Where the symbols take the states:
at | ρ δ σ α ω θ
bog | lek none none puv rif sek
div | none big none sop vum suk
lup | none bem none none zus gir
kos | duv none nuz pof dod dib
mig | duz none none gis luf zed
goz | none gif none gir nup dor
sov | gub mil none los til lur
tak | gaf none lur none pof tup
dal | gid none tez kos nez kiv
mut | none tez none ges nor luk
gif | goz kat div rep zun rim
fol | zas none ger muk kiv nar
bem | lup tup vir none gaf rep
fik | til none none dal siv mil
gir | none rep none none lup bon
nug | dup none none bog zed tet
lur | kun puv none zas sov vor
gub | none sov none vis gil kun
tob | rab pof gub none lub gaf
vut | vum sek none vor lek big
vir | none vor none pif kun sop
vod | none koz none div mit nor
kat | gif none big fur muk dod
tup | bem none vor none tak fur
suk | none gim none gil div ges
rep | gir fur sop none bem lub
nuz | ges rif none sov gim lek
gid | nev dal mut duv tad los
mit | none ger none vum luk vod
til | gil fik none gid vas sov
duv | tif kos ges tob rim zif
muk | zun none vut tup dib kat
gim | suk gis none til big nuz
pof | tob none sov none nam tak
los | vis kiv luk zif gid zas
nez | tad none duz dod nar dal
ker | none zif none zus tif nup
zun | nup muk vum bem zif gif
nev | none gid none tif zeg vis
zin | pif nar vod gif zas tad
niz | vor none none nar puv siv
fur | rep none vas none tup nam
gaf | zus tak kun none tob bem
nar | zin none koz kat fol nez
gil | none til none nev sop gub
keb | big none none siv sek gis
sop | none vas none zeg vir gil
luk | none dup none pip mut mit
tad | zeg nez nor rim zin gid
puv | lur none none fol mil niz
big | div keb none vas vut gim
gis | gim none none fik keb rif
sek | vut none none niz bog keb
kiv | los none dup dib dal fol
zas | viv fol mit zun los zin
rab | none tob none none bon zus
zeg | none tad none dor pif nev
vas | sop siv none tad vor til
rim | dor dod suk lub gif duv
luf | koz none none keb tet mig
nam | lub none til none fur pof
siv | vas none none nez niz fik
vum | none vut none vir pip div
ges | none nuz none gub suk pip
ger | mit tet none vut dup koz
pif | none zin none goz viv zeg
tet | ger none none sek nug luf
duz | nor mig none gim koz tez
lek | pip bog none lur nuz vut
nor | none duz none suk vod mut
dod | rim none gim nam kat kos
dup | luk nug none lek tez ger
viv | none zas none nup vis pif
vor | vir niz none zin lur vas
vis | none los none ker nev viv
dib | zif none lek tak kos muk
bon | none lub none none gir rab
rif | nuz none none mil gis bog
koz | vod luf none big ger duz
zed | tez none none rif mig nug
zus | none gaf none none rab lup
mil | sov none none kiv fik puv
lub | bon nam gil none rep tob
kun | none lur none viv gub vir
dor | none rim none bon goz tif
pip | none lek none kun ges vum
tif | none duv none rab dor ker
zif | ker dib pip gaf duv zun
nup | none zun none lup ker goz
tez | mut zed none nuz duz dup

In the rows, 52 stands for zero.

The rows follow the links: the fewer symbols apart two states are, the more alike their rows tend to be.

Each row is also shifted at random along 3 hidden directions that mean nothing.

Some states, each with a row of numbers:
tif -> [58, 46, 55, 65, 58, 44, 50, 55, 46, 44, 49, 52, 56, 54, 57, 55, 53, 58, 43, 61, 51, 54, 46, 57, 58, 45, 55, 58, 53, 56, 56, 50, 54, 48, 55, 50, 52, 59, 53, 50, 57, 53, 48, 53, 59, 60, 55, 47, 51, 55, 47, 53, 56, 57, 46, 51, 44, 53, 52, 57, 46, 59, 61, 39, 39, 47, 51, 52]
rif -> [49, 57, 53, 48, 49, 58, 50, 62, 56, 57, 52, 46, 57, 53, 43, 52, 58, 49, 46, 43, 54, 58, 54, 53, 54, 56, 58, 42, 50, 48, 51, 59, 52, 55, 46, 57, 49, 53, 54, 52, 58, 51, 54, 60, 50, 46, 43, 52, 54, 53, 59, 52, 43, 49, 56, 48, 58, 46, 47, 51, 55, 41, 42, 61, 56, 43, 51, 62]
nez -> [35, 51, 47, 51, 50, 66, 49, 43, 52, 58, 45, 49, 47, 47, 50, 50, 43, 41, 49, 47, 54, 54, 55, 56, 48, 63, 53, 40, 45, 49, 39, 52, 57, 59, 47, 47, 52, 55, 47, 45, 45, 45, 52, 46, 52, 49, 52, 55, 46, 49, 50, 51, 41, 54, 53, 46, 50, 58, 52, 46, 54, 50, 52, 56, 55, 54, 50, 50]
rep -> [59, 54, 48, 43, 55, 48, 58, 46, 40, 49, 41, 47, 52, 54, 54, 57, 48, 46, 56, 47, 58, 43, 54, 51, 47, 53, 49, 63, 56, 56, 48, 51, 50, 47, 49, 50, 61, 52, 52, 54, 57, 48, 50, 55, 57, 54, 56, 54, 46, 44, 47, 48, 58, 52, 49, 62, 55, 58, 60, 46, 56, 64, 49, 56, 55, 61, 48, 42]
dod -> [73, 52, 51, 47, 52, 56, 50, 43, 52, 50, 40, 45, 45, 57, 48, 60, 46, 42, 42, 51, 60, 55, 52, 59, 49, 66, 51, 43, 43, 54, 48, 50, 58, 50, 60, 54, 52, 56, 48, 38, 66, 40, 50, 52, 50, 66, 54, 45, 46, 51, 55, 47, 38, 55, 57, 44, 53, 59, 50, 58, 49, 59, 43, 57, 53, 55, 44, 41]
siv -> [57, 50, 48, 47, 48, 65, 52, 49, 50, 52, 44, 46, 56, 55, 44, 53, 46, 39, 49, 44, 55, 50, 56, 56, 49, 64, 48, 44, 46, 47, 49, 54, 62, 56, 50, 44, 49, 52, 48, 45, 53, 50, 53, 51, 47, 47, 56, 64, 51, 49, 51, 53, 38, 52, 54, 51, 54, 52, 55, 51, 54, 47, 49, 58, 56, 57, 50, 52]
viv -> [43, 47, 53, 57, 52, 46, 52, 57, 50, 60, 58, 60, 43, 48, 62, 45, 45, 57, 62, 59, 49, 51, 49, 48, 48, 40, 54, 66, 51, 50, 47, 48, 45, 51, 49, 56, 55, 50, 52, 62, 43, 56, 53, 53, 56, 49, 52, 52, 54, 52, 51, 52, 65, 51, 50, 56, 54, 51, 52, 48, 53, 54, 61, 50, 49, 52, 56, 51]
luk -> [48, 52, 55, 55, 47, 48, 51, 50, 55, 54, 58, 57, 49, 44, 58, 46, 49, 62, 62, 59, 46, 47, 46, 40, 48, 39, 55, 54, 61, 60, 60, 53, 42, 43, 52, 44, 53, 47, 51, 58, 45, 63, 60, 48, 51, 42, 45, 47, 55, 52, 50, 56, 63, 49, 48, 56, 53, 49, 50, 53, 51, 50, 57, 53, 57, 57, 61, 60]
tet -> [72, 59, 53, 45, 46, 57, 54, 41, 59, 58, 53, 50, 43, 47, 50, 51, 46, 46, 57, 52, 53, 51, 51, 46, 44, 56, 49, 38, 53, 52, 54, 55, 51, 46, 54, 48, 52, 47, 48, 43, 51, 48, 66, 50, 46, 50, 47, 45, 51, 51, 52, 48, 48, 52, 52, 49, 54, 56, 47, 51, 45, 50, 39, 66, 64, 60, 54, 48]
nup -> [31, 57, 57, 53, 54, 39, 48, 53, 49, 62, 47, 60, 52, 47, 62, 47, 44, 58, 63, 56, 50, 40, 53, 47, 54, 34, 52, 65, 52, 66, 53, 62, 40, 48, 47, 45, 64, 46, 52, 61, 44, 63, 52, 52, 60, 33, 50, 45, 50, 48, 39, 51, 66, 47, 47, 65, 49, 57, 50, 50, 54, 58, 69, 46, 54, 58, 59, 53]
muk -> [88, 59, 53, 42, 53, 54, 56, 49, 55, 51, 44, 55, 40, 59, 55, 52, 41, 49, 45, 48, 56, 56, 51, 53, 50, 62, 50, 46, 43, 59, 52, 59, 47, 50, 57, 59, 54, 49, 55, 54, 62, 40, 57, 57, 57, 55, 43, 41, 52, 53, 55, 44, 50, 52, 58, 49, 61, 55, 49, 53, 53, 59, 36, 61, 58, 51, 50, 45]
ger -> [26, 53, 50, 48, 44, 54, 52, 41, 58, 62, 55, 48, 46, 44, 50, 48, 51, 51, 59, 53, 56, 53, 51, 44, 40, 51, 54, 49, 59, 47, 45, 48, 52, 51, 48, 48, 59, 48, 46, 45, 47, 52, 59, 46, 46, 45, 44, 48, 44, 53, 52, 54, 57, 53, 47, 48, 50, 57, 49, 49, 48, 42, 55, 58, 55, 55, 51, 53]
vis -> [57, 49, 56, 62, 55, 46, 55, 62, 47, 54, 59, 56, 48, 48, 61, 51, 47, 58, 50, 59, 50, 57, 46, 52, 55, 45, 53, 60, 48, 48, 52, 51, 46, 56, 51, 56, 50, 55, 58, 60, 49, 49, 48, 53, 56, 52, 53, 50, 55, 57, 52, 48, 60, 51, 52, 50, 51, 50, 51, 53, 49, 53, 64, 43, 47, 48, 55, 52]
zus -> [43, 47, 49, 58, 57, 46, 54, 65, 45, 50, 54, 49, 58, 55, 55, 56, 57, 54, 50, 56, 46, 49, 52, 56, 61, 45, 54, 67, 52, 53, 54, 54, 50, 51, 50, 56, 48, 51, 62, 63, 55, 59, 46, 58, 59, 53, 59, 56, 55, 53, 49, 50, 60, 47, 52, 61, 55, 45, 56, 54, 50, 58, 60, 40, 48, 48, 54, 53]
til -> [60, 44, 49, 59, 54, 61, 46, 57, 50, 44, 53, 52, 59, 54, 50, 47, 56, 49, 45, 51, 43, 50, 52, 56, 59, 51, 48, 51, 49, 53, 67, 50, 59, 56, 50, 48, 43, 53, 52, 49, 46, 62, 51, 50, 46, 44, 57, 65, 60, 50, 49, 56, 44, 50, 51, 51, 46, 46, 51, 55, 52, 51, 54, 43, 52, 48, 57, 60]
tob -> [51, 50, 50, 57, 57, 49, 49, 59, 42, 50, 47, 47, 60, 53, 50, 55, 52, 47, 45, 48, 52, 50, 56, 61, 62, 49, 53, 61, 44, 56, 53, 58, 52, 54, 50, 52, 50, 56, 54, 51, 60, 55, 40, 57, 57, 51, 59, 52, 48, 47, 49, 52, 47, 48, 51, 58, 48, 50, 55, 51, 54, 62, 59, 43, 46, 47, 47, 55]
mit -> [53, 52, 53, 55, 47, 45, 51, 43, 54, 59, 58, 51, 46, 43, 55, 51, 49, 58, 61, 61, 51, 52, 49, 43, 46, 46, 50, 54, 63, 50, 50, 46, 54, 46, 53, 45, 60, 48, 44, 49, 42, 59, 57, 43, 49, 49, 49, 47, 47, 48, 52, 56, 64, 51, 45, 52, 45, 57, 54, 46, 46, 41, 61, 51, 54, 56, 52, 50]
tup -> [47, 60, 54, 43, 55, 56, 53, 55, 54, 47, 46, 55, 53, 58, 54, 49, 47, 48, 51, 41, 50, 40, 52, 53, 55, 55, 47, 52, 43, 61, 59, 63, 46, 48, 54, 48, 54, 48, 57, 60, 60, 52, 51, 59, 56, 44, 51, 54, 55, 48, 49, 50, 50, 49, 57, 60, 63, 51, 51, 53, 60, 61, 41, 60, 61, 53, 56, 51]
gub -> [62, 45, 53, 58, 53, 49, 53, 60, 51, 47, 59, 56, 60, 49, 57, 48, 59, 63, 57, 56, 48, 51, 51, 49, 56, 41, 48, 60, 52, 51, 58, 47, 51, 51, 51, 54, 49, 54, 57, 61, 46, 61, 51, 52, 51, 49, 54, 59, 58, 54, 50, 53, 57, 50, 52, 55, 53, 47, 49, 53, 51, 49, 60, 40, 46, 44, 57, 56]
bog -> [44, 59, 51, 44, 51, 58, 53, 52, 59, 60, 53, 50, 52, 49, 42, 51, 53, 46, 52, 42, 54, 49, 57, 46, 47, 56, 54, 43, 53, 49, 42, 56, 55, 52, 41, 56, 55, 50, 55, 50, 52, 49, 57, 59, 46, 46, 43, 50, 51, 55, 61, 51, 48, 52, 53, 54, 63, 46, 50, 48, 56, 44, 42, 61, 61, 49, 53, 54]
fol -> [49, 55, 51, 41, 48, 57, 55, 52, 59, 63, 56, 55, 42, 47, 54, 49, 40, 42, 53, 43, 56, 54, 55, 47, 45, 60, 57, 49, 40, 46, 33, 55, 52, 57, 46, 65, 57, 51, 52, 56, 46, 42, 55, 56, 54, 44, 49, 53, 49, 53, 55, 43, 51, 51, 57, 47, 61, 56, 51, 43, 58, 54, 45, 66, 57, 48, 55, 49]
big -> [46, 51, 46, 54, 47, 51, 50, 46, 54, 49, 48, 44, 59, 54, 40, 57, 62, 51, 52, 53, 56, 50, 53, 51, 50, 56, 48, 47, 61, 52, 58, 51, 58, 47, 51, 41, 49, 55, 45, 39, 57, 58, 49, 44, 45, 53, 53, 54, 44, 52, 51, 59, 46, 52, 47, 51, 45, 52, 55, 50, 51, 44, 50, 53, 50, 59, 46, 55]
gif -> [58, 54, 45, 40, 50, 48, 53, 45, 52, 61, 47, 53, 45, 47, 57, 54, 40, 45, 57, 52, 58, 48, 51, 50, 45, 55, 54, 58, 52, 50, 32, 47, 48, 48, 48, 53, 62, 53, 48, 45, 55, 37, 49, 47, 58, 59, 51, 41, 40, 45, 49, 47, 58, 51, 41, 52, 55, 66, 57, 45, 50, 62, 56, 56, 53, 60, 47, 40]
vum -> [62, 52, 53, 51, 52, 40, 52, 45, 52, 50, 50, 53, 57, 48, 55, 51, 54, 56, 64, 58, 51, 43, 47, 41, 48, 44, 51, 55, 68, 55, 61, 48, 46, 41, 56, 42, 57, 46, 49, 51, 50, 58, 56, 46, 48, 49, 52, 48, 55, 49, 50, 56, 65, 50, 44, 59, 47, 53, 53, 49, 51, 52, 56, 49, 53, 58, 54, 47]
zif -> [69, 58, 54, 54, 53, 42, 53, 61, 49, 55, 52, 53, 49, 51, 53, 53, 46, 54, 46, 54, 51, 57, 54, 58, 60, 46, 62, 58, 47, 57, 41, 60, 49, 57, 47, 59, 53, 50, 63, 59, 58, 46, 51, 61, 65, 56, 44, 41, 50, 59, 51, 46, 50, 53, 54, 51, 54, 56, 46, 55, 50, 58, 55, 46, 49, 43, 48, 55]
ges -> [56, 49, 55, 57, 55, 43, 55, 59, 55, 48, 62, 52, 59, 53, 47, 56, 65, 65, 54, 58, 47, 57, 45, 50, 57, 43, 56, 55, 62, 51, 58, 50, 50, 50, 54, 56, 50, 52, 58, 57, 53, 62, 50, 57, 53, 55, 49, 49, 62, 60, 54, 56, 58, 52, 46, 52, 52, 41, 53, 57, 53, 44, 53, 46, 48, 44, 54, 58]
kat -> [18, 60, 53, 43, 54, 57, 56, 44, 55, 49, 43, 51, 49, 55, 56, 50, 45, 44, 49, 47, 51, 43, 54, 50, 51, 59, 46, 47, 46, 62, 63, 60, 53, 44, 60, 43, 52, 48, 49, 53, 57, 54, 57, 55, 51, 50, 54, 50, 56, 48, 52, 50, 50, 50, 57, 56, 56, 56, 51, 53, 55, 61, 45, 59, 62, 58, 53, 46]
koz -> [30, 50, 52, 55, 46, 56, 46, 40, 55, 56, 56, 50, 49, 46, 50, 51, 52, 49, 54, 55, 52, 53, 48, 52, 49, 56, 50, 38, 56, 53, 56, 50, 55, 52, 54, 41, 55, 55, 40, 41, 44, 58, 56, 42, 43, 53, 47, 50, 50, 52, 52, 56, 48, 53, 49, 48, 41, 55, 48, 51, 48, 43, 57, 54, 55, 59, 50, 54]

Where do the symbols, taken in turn from left to right, take each start?
Answers are names.
[58, 54, 55, 47, 44, 50, 51, 45, 60, 57, 58, 55, 42, 42, 52, 46, 48, 54, 61, 54, 56, 51, 47, 41, 45, 49, 56, 44, 55, 52, 45, 55, 47, 50, 47, 52, 57, 47, 52, 50, 46, 53, 65, 49, 48, 45, 44, 43, 51, 59, 54, 51, 56, 51, 52, 51, 58, 52, 46, 50, 51, 45, 48, 64, 58, 51, 54, 57]
δ θ ω -> nug
[42, 54, 51, 50, 45, 59, 49, 44, 60, 60, 51, 50, 46, 46, 43, 50, 51, 40, 49, 48, 59, 57, 54, 54, 48, 59, 58, 36, 52, 48, 41, 53, 58, 54, 46, 48, 55, 52, 45, 38, 53, 46, 56, 44, 43, 52, 45, 50, 48, 52, 54, 52, 43, 52, 49, 42, 49, 55, 48, 47, 52, 45, 53, 61, 55, 54, 48, 54]
θ θ -> zed
[71, 51, 54, 49, 51, 45, 57, 54, 50, 51, 59, 53, 51, 49, 55, 51, 52, 58, 60, 57, 50, 50, 48, 44, 49, 48, 52, 61, 59, 47, 47, 42, 46, 52, 48, 58, 52, 50, 58, 61, 41, 54, 52, 51, 49, 46, 55, 54, 50, 53, 58, 53, 66, 52, 50, 57, 57, 50, 56, 51, 55, 49, 58, 50, 49, 50, 57, 47]
ω δ -> sov
[36, 48, 53, 60, 54, 40, 49, 61, 45, 57, 52, 53, 54, 49, 56, 51, 48, 58, 52, 58, 50, 53, 49, 53, 58, 39, 60, 66, 56, 53, 40, 56, 46, 54, 43, 55, 54, 51, 55, 57, 50, 50, 47, 56, 62, 52, 53, 48, 49, 57, 51, 52, 61, 54, 50, 54, 46, 55, 52, 50, 54, 56, 66, 42, 42, 41, 53, 52]
ω ω θ -> tif
[67, 51, 55, 61, 55, 50, 45, 55, 49, 50, 41, 52, 50, 56, 50, 52, 43, 49, 39, 54, 48, 47, 54, 59, 65, 46, 51, 52, 46, 67, 64, 60, 51, 53, 54, 41, 52, 53, 48, 46, 58, 56, 48, 52, 62, 49, 53, 49, 55, 48, 41, 53, 46, 51, 49, 55, 40, 60, 45, 59, 50, 63, 59, 43, 49, 53, 46, 62]
α θ σ -> kun
[43, 53, 49, 41, 51, 66, 55, 48, 54, 50, 52, 48, 52, 54, 52, 51, 49, 48, 55, 43, 52, 49, 53, 46, 44, 64, 44, 44, 48, 47, 55, 49, 54, 51, 50, 52, 51, 50, 50, 51, 50, 50, 55, 49, 45, 49, 53, 60, 54, 49, 54, 52, 47, 52, 54, 54, 58, 48, 56, 48, 53, 46, 44, 61, 60, 59, 53, 45]
ρ θ -> vas
[65, 47, 49, 60, 52, 42, 54, 54, 50, 52, 56, 46, 63, 49, 48, 61, 66, 61, 48, 60, 52, 59, 48, 56, 56, 44, 54, 53, 59, 47, 56, 47, 57, 52, 50, 54, 49, 55, 50, 46, 57, 58, 46, 51, 51, 61, 49, 52, 54, 58, 55, 60, 55, 56, 48, 47, 48, 45, 54, 55, 50, 52, 55, 40, 42, 48, 46, 54]
ω δ -> big
[41, 53, 45, 45, 55, 56, 58, 52, 42, 48, 41, 45, 57, 58, 44, 62, 55, 45, 42, 44, 58, 58, 59, 62, 46, 68, 52, 50, 47, 45, 40, 46, 62, 56, 49, 60, 52, 58, 51, 46, 63, 41, 44, 60, 53, 67, 55, 56, 45, 49, 55, 47, 41, 53, 54, 46, 55, 52, 61, 50, 54, 58, 45, 52, 45, 52, 43, 41]
θ ρ -> tob
[43, 45, 46, 57, 48, 61, 47, 47, 43, 54, 50, 48, 57, 50, 53, 49, 52, 45, 56, 47, 53, 49, 53, 53, 50, 58, 48, 53, 55, 43, 47, 43, 60, 53, 43, 45, 51, 56, 46, 41, 43, 57, 46, 43, 42, 43, 60, 69, 50, 46, 50, 53, 47, 51, 48, 56, 44, 48, 55, 48, 53, 45, 56, 46, 54, 59, 51, 50]
θ θ -> sov
[52, 45, 52, 60, 51, 51, 50, 48, 46, 48, 50, 50, 59, 56, 59, 49, 55, 55, 57, 57, 44, 44, 52, 51, 54, 45, 47, 58, 59, 54, 68, 45, 53, 45, 52, 42, 51, 56, 46, 52, 46, 67, 50, 41, 47, 46, 59, 59, 56, 46, 45, 56, 56, 53, 46, 59, 40, 52, 56, 53, 49, 51, 60, 41, 49, 61, 53, 54]
θ α -> nev
[49, 49, 47, 43, 46, 58, 59, 45, 50, 55, 54, 49, 54, 49, 56, 51, 53, 50, 63, 48, 52, 49, 52, 42, 43, 56, 45, 55, 56, 41, 46, 41, 53, 50, 50, 49, 54, 49, 49, 53, 41, 53, 52, 48, 45, 45, 56, 64, 48, 47, 55, 52, 56, 53, 49, 55, 56, 48, 62, 46, 56, 49, 51, 58, 55, 61, 58, 42]
ρ θ -> sop
[59, 57, 47, 41, 48, 60, 55, 43, 54, 60, 48, 54, 40, 50, 52, 48, 41, 45, 51, 50, 56, 53, 55, 49, 42, 68, 55, 50, 44, 44, 35, 49, 57, 57, 49, 56, 55, 52, 47, 46, 50, 40, 55, 48, 53, 53, 54, 53, 45, 50, 52, 44, 47, 52, 54, 43, 54, 62, 54, 46, 54, 54, 45, 66, 55, 58, 50, 40]
α σ δ -> keb
[55, 45, 54, 67, 52, 60, 48, 54, 46, 48, 53, 52, 50, 50, 56, 51, 43, 53, 40, 60, 47, 60, 51, 61, 58, 54, 52, 49, 41, 52, 50, 47, 56, 60, 50, 52, 46, 58, 47, 47, 50, 51, 48, 51, 53, 56, 56, 57, 55, 53, 49, 49, 43, 54, 57, 40, 45, 55, 49, 55, 48, 54, 57, 41, 46, 51, 49, 57]
α α -> tob
[32, 57, 54, 43, 50, 49, 58, 56, 60, 51, 55, 55, 57, 51, 46, 50, 57, 56, 60, 46, 49, 47, 54, 40, 47, 49, 52, 50, 63, 53, 57, 57, 48, 44, 52, 53, 53, 46, 58, 58, 56, 58, 57, 56, 50, 44, 47, 51, 57, 56, 56, 58, 60, 49, 51, 58, 58, 43, 49, 53, 56, 44, 41, 60, 56, 49, 56, 55]
δ ω -> rif
[43, 59, 49, 41, 55, 55, 55, 50, 45, 51, 38, 51, 52, 53, 54, 54, 47, 39, 47, 39, 59, 43, 58, 52, 49, 60, 48, 51, 46, 55, 42, 56, 54, 49, 48, 52, 60, 46, 49, 52, 54, 44, 53, 52, 57, 48, 52, 56, 47, 46, 52, 49, 50, 52, 52, 59, 58, 55, 56, 48, 59, 60, 46, 59, 58, 60, 53, 43]
σ δ ρ ρ -> sop
[69, 56, 52, 39, 46, 59, 52, 41, 63, 49, 46, 52, 52, 58, 48, 53, 58, 48, 55, 47, 51, 47, 51, 48, 45, 62, 44, 40, 57, 54, 65, 57, 52, 46, 61, 44, 49, 48, 52, 48, 60, 53, 62, 50, 47, 53, 50, 49, 56, 47, 54, 51, 49, 48, 57, 53, 56, 49, 53, 53, 51, 50, 38, 66, 62, 56, 52, 49]
ω α -> puv
[56, 60, 54, 48, 57, 57, 46, 55, 54, 54, 46, 55, 47, 53, 51, 48, 41, 46, 42, 45, 51, 48, 55, 57, 57, 49, 49, 47, 44, 64, 60, 69, 50, 53, 51, 50, 47, 49, 55, 56, 56, 56, 57, 60, 60, 43, 46, 48, 57, 53, 47, 51, 44, 51, 56, 56, 56, 55, 42, 53, 54, 62, 46, 53, 63, 47, 55, 63]
σ α α -> zas
